Here is a tiny trained network, its code and every weight. The questions are about switching its units off for an input and a target symbol, where a switched-off unit gives its printed mean instead of its output.

import numpy as np


def w(rows, s, z=0):
    codes = np.array(rows[::2]) - 128.0
    scale = np.full(codes.shape[1], s)
    scale[-1] = z or s
    return codes * scale


def norm(h):
    return h / np.sqrt((h * h).mean(-1, keepdims=True) + 1e-5)


def f(y):
    return y / 2 * (1 + np.tanh(0.7978845608 * (y + 0.044715 * y**3)))


def softmax(a):
    e = np.exp(a - a.max(-1, keepdims=True))
    return e / e.sum(-1, keepdims=True)


def log_softmax(a):
    a = a - a.max(-1, keepdims=True)
    return a - np.log(np.exp(a).sum(-1, keepdims=True))


def net(x, mask):
    ids = ['βηθπστφψ'.index(c) for c in x.split()]
    T = len(ids)
    res = E[ids] + P[:T]
    r = norm(res)
    for j in range(2):
        rows = slice(4 * j, 4 * j + 4)
        q, k, v = (r @ M[0][rows].T for M in (Q, K, V))
        z = softmax(np.where(np.tri(T) > 0, q @ k.T / 4**0.5, -1e9)) @ v
        o = O[0][rows]
        res = res + np.where(mask[j], z, o[:, -1]) @ o[:, :-1]
    y = f(norm(res) @ A[0][:, :-1].T + A[0][:, -1])
    res = res + np.where(mask[2:18], y, B[0][:, -1]) @ B[0][:, :-1]
    return log_softmax(norm(res)[-1] @ U[:, :-1].T + U[:, -1])


Q, K, V, O, A, B = {}, {}, {}, {}, {}, {}
E = w([
[63,252,77,111,140,95,139,164,108,142],'β',
[73,105,140,97,106,191,122,207,111,111],'η',
[39,113,184,112,142,57,100,34,58,184],'θ',
[156,226,182,100,141,161,195,124,76,110],'π',
[142,226,134,130,127,100,32,145,85,57],'σ',
[195,157,201,94,200,147,69,110,93,53],'τ',
[44,200,177,172,182,140,215,161,130,132],'φ',
[164,152,74,168,211,196,137,50,134,104],'ψ',
],0.018)
P = w([
[54,9,122,186,2,146,97,113,49,164],'0',
[155,145,149,187,207,92,176,160,113,33],'1',
[155,157,151,175,203,98,159,150,125,43],'2',
[152,165,124,152,189,108,156,130,132,50],'3',
[147,176,145,149,191,104,142,129,128,67],'4',
[160,185,141,139,178,127,135,119,126,86],'5',
[162,191,125,139,172,129,102,110,128,97],'6',
[163,193,129,129,160,128,92,85,140,107],'7',
[159,208,146,124,146,129,93,87,127,140],'8',
[168,210,134,127,130,144,81,77,124,156],'9',
[168,204,139,128,129,141,44,84,112,173],'10',
[166,206,143,130,123,155,33,82,110,179],'11',
[177,189,142,130,129,178,40,79,104,180],'12',
],0.0094)
Q[0] = w([
[95,113,122,153,135,150,136,111,96,88],'h1',
[144,77,127,113,94,101,151,172,170,95],'h1',
[57,146,154,84,135,164,115,148,110,54],'h1',
[76,131,135,138,122,227,58,75,116,185],'h1',
[165,163,132,183,186,25,191,102,144,72],'h2',
[85,186,118,115,226,130,123,125,144,118],'h2',
[207,99,133,105,107,1,169,153,165,146],'h2',
[224,30,134,138,62,38,197,238,181,125],'h2',
],0.0083)
K[0] = w([
[133,126,117,124,90,137,123,129,133,141],'h1',
[172,210,125,117,187,112,143,135,181,86],'h1',
[57,81,174,102,65,138,84,122,99,156],'h1',
[109,78,117,162,93,97,131,105,85,120],'h1',
[125,177,134,129,141,135,114,52,156,170],'h2',
[121,43,122,180,135,96,116,24,125,180],'h2',
[157,148,147,70,163,168,141,247,158,84],'h2',
[163,179,141,53,132,146,166,253,172,49],'h2',
],0.011)
V[0] = w([
[144,113,124,119,109,9,113,44,89,117],'h1',
[122,210,173,92,119,88,191,126,110,161],'h1',
[200,177,202,75,152,192,106,102,146,92],'h1',
[160,231,102,70,72,172,74,177,147,126],'h1',
[125,184,182,82,162,120,111,171,108,118],'h2',
[43,64,148,146,118,86,154,179,125,137],'h2',
[138,32,191,118,117,125,96,127,147,109],'h2',
[150,129,102,139,142,195,173,162,94,83],'h2',
],0.014)
O[0] = w([
[210,176,117,125,101,59,175,40,75,155,255],'h1',
[168,47,96,120,127,56,179,198,125,170,88],'h1',
[85,73,176,190,45,140,83,108,110,193,222],'h1',
[85,125,213,45,70,132,127,164,227,203,44],'h1',
[120,77,152,156,171,111,161,135,204,56,113],'h2',
[80,78,213,115,7,115,125,109,160,212,19],'h2',
[134,82,111,45,120,87,174,201,156,157,120],'h2',
[165,198,176,110,179,163,154,141,140,137,124],'h2',
],0.013,0.0065)
A[0] = w([
[141,138,173,134,181,123,121,114,168,96,126],'n1',
[173,81,125,68,155,108,139,127,132,98,87],'n2',
[161,61,119,103,112,73,158,111,175,178,43],'n3',
[145,189,160,202,118,131,113,169,114,108,74],'n4',
[69,156,98,122,172,160,112,72,135,106,81],'n5',
[77,134,112,111,171,247,82,171,187,114,130],'n6',
[175,106,84,58,124,136,123,142,135,121,124],'n7',
[53,155,165,96,150,214,63,201,171,140,20],'n8',
[190,123,165,120,100,186,204,125,114,96,25],'n9',
[118,156,150,92,98,59,125,172,112,118,47],'n10',
[151,155,82,157,189,132,143,144,125,121,94],'n11',
[135,142,74,61,138,77,158,183,167,156,50],'n12',
[104,108,77,175,49,190,114,86,115,150,65],'n13',
[122,202,164,110,143,163,143,107,123,140,165],'n14',
[150,133,157,155,114,146,216,130,135,150,2],'n15',
[146,138,65,131,82,75,107,74,144,89,119],'n16',
],0.016,0.0094)
B[0] = w([
[125,117,143,127,60,110,112,101,70,129,203],'n1',
[57,108,185,169,134,123,102,105,120,160,149],'n2',
[194,195,56,146,131,203,84,127,175,118,157],'n3',
[111,166,92,49,143,162,162,111,166,135,207],'n4',
[230,162,97,127,96,102,114,119,61,101,194],'n5',
[179,146,131,68,116,170,170,198,43,163,202],'n6',
[61,113,133,160,144,146,143,116,104,180,136],'n7',
[115,35,182,34,134,145,193,197,101,232,161],'n8',
[213,127,132,168,48,108,33,84,147,212,136],'n9',
[180,99,109,79,157,159,84,62,199,157,137],'n10',
[120,148,121,163,66,188,93,55,117,75,219],'n11',
[96,76,157,190,211,131,85,75,82,230,140],'n12',
[112,153,224,191,123,152,79,139,103,139,152],'n13',
[117,83,65,188,170,157,133,199,110,108,251],'n14',
[92,82,4,143,120,110,166,133,156,104,132],'n15',
[100,148,176,61,155,163,151,204,153,114,224],'n16',
],0.013,0.011)
U = w([
[97,110,144,161,235,155,113,79,188,202,143],'β',
[141,75,157,80,118,218,171,214,77,190,34],'η',
[143,125,109,85,149,35,191,102,80,121,1],'θ',
[195,63,49,191,64,130,76,189,181,152,117],'π',
[108,175,150,64,81,184,145,75,253,93,214],'σ',
[98,122,247,210,65,128,107,116,113,130,183],'τ',
[12,43,97,167,160,141,168,166,162,16,171],'φ',
[195,199,98,193,190,190,131,136,95,71,114],'ψ',
],0.0069,0.0026)

Each question gives the input, a string of symbols that net reads in full, and the target symbol t.
The units are the heads (4 rows each of Q, K, V and O) and the neurons (one row each of A and B). Each row of codes is followed by its name. A weight is (code - 128) times the scale printed after its matrix; where a second scale follows, it is the last column's (O, A, B and U).
mask holds one flag per unit, heads first, then neurons. A switched-off unit (its flag False) gives its mean, the last column of its rows in O or B, instead of its output. The means were averaged over made-up inputs and are rounded, as every weight is.
A unit's drop is (log p(t) with every unit on - log p(t) with that unit switched off) / (log p(t) with every unit on - log p(t) with every unit switched off).
The circuit of an input: a set's keep is (log p(t) with only the set's units on - log p(t) with every unit switched off) / (log p(t) with every unit on - log p(t) with every unit switched off). Starting from the 12 units with the biggest drops (on a tie, the unit counted first), units are removed one at a time, each time the one whose removal leaves the highest keep (on an exact tie, the one counted first), for as long as the keep stays at least 0.8.
units of the circuit, in order: the units of the circuit, biggest drop first
unit that matters most: the unit with the biggest drop
top k neurons: the k neurons with the biggest drops, biggest first
which heads matter: for each layer, one digit per head in row order, 1 if its drop is at least 0.15 and else 0, layers parted by /
input τ τ τ θ ψ τ τ τ τ ψ σ β β, target τ: unit that matters most => h2
input τ σ τ ψ η π τ β, target η: which heads matter => 10
input τ τ τ θ ψ φ ψ π τ ψ, target τ: which heads matter => 01
input τ τ π φ, target φ: units of the circuit, in order => [h2, h1, n15]
input τ π τ τ π ψ ψ ψ θ ψ τ, target τ: units of the circuit, in order => [h2, n13]
input θ η π ψ τ β, target θ: units of the circuit, in order => [h1, h2]
input π ψ ψ β τ θ θ, target θ: which heads matter => 10
input τ τ σ π π τ φ τ ψ β τ θ φ, target τ: units of the circuit, in order => [h2, n13]
input τ τ τ τ β β β τ β, target β: units of the circuit, in order => [h2, n12]
input σ τ τ τ φ τ τ η φ β τ τ σ, target η: units of the circuit, in order => [h1, n8]
input π τ β τ σ η β φ ψ θ, target π: units of the circuit, in order => [h1, h2, n3]
input τ η π τ φ β ψ θ η π τ η, target τ: which heads matter => 01
input τ τ τ π τ θ φ ψ π, target τ: which heads matter => 01
input τ τ η β ψ β τ β θ θ σ, target θ: units of the circuit, in order => [h1, h2]
input π τ β τ η τ β τ τ τ β β, target η: units of the circuit, in order => [h1]
input φ π β, target β: which heads matter => 11
input ψ β τ τ ψ τ σ ψ η τ σ τ φ, target η: top 2 neurons => [n8, n6]
input β β β τ σ τ φ σ, target σ: units of the circuit, in order => [h2, h1]
input β ψ τ τ ψ ψ β τ θ, target β: which heads matter => 10
input π τ τ σ π π, target π: units of the circuit, in order => [h1, n9, n15, h2]
input β τ φ ψ τ τ π β β τ θ π, target β: top 2 neurons => [n12, n2]
input π θ η, target π: top 2 neurons => [n3, n16]
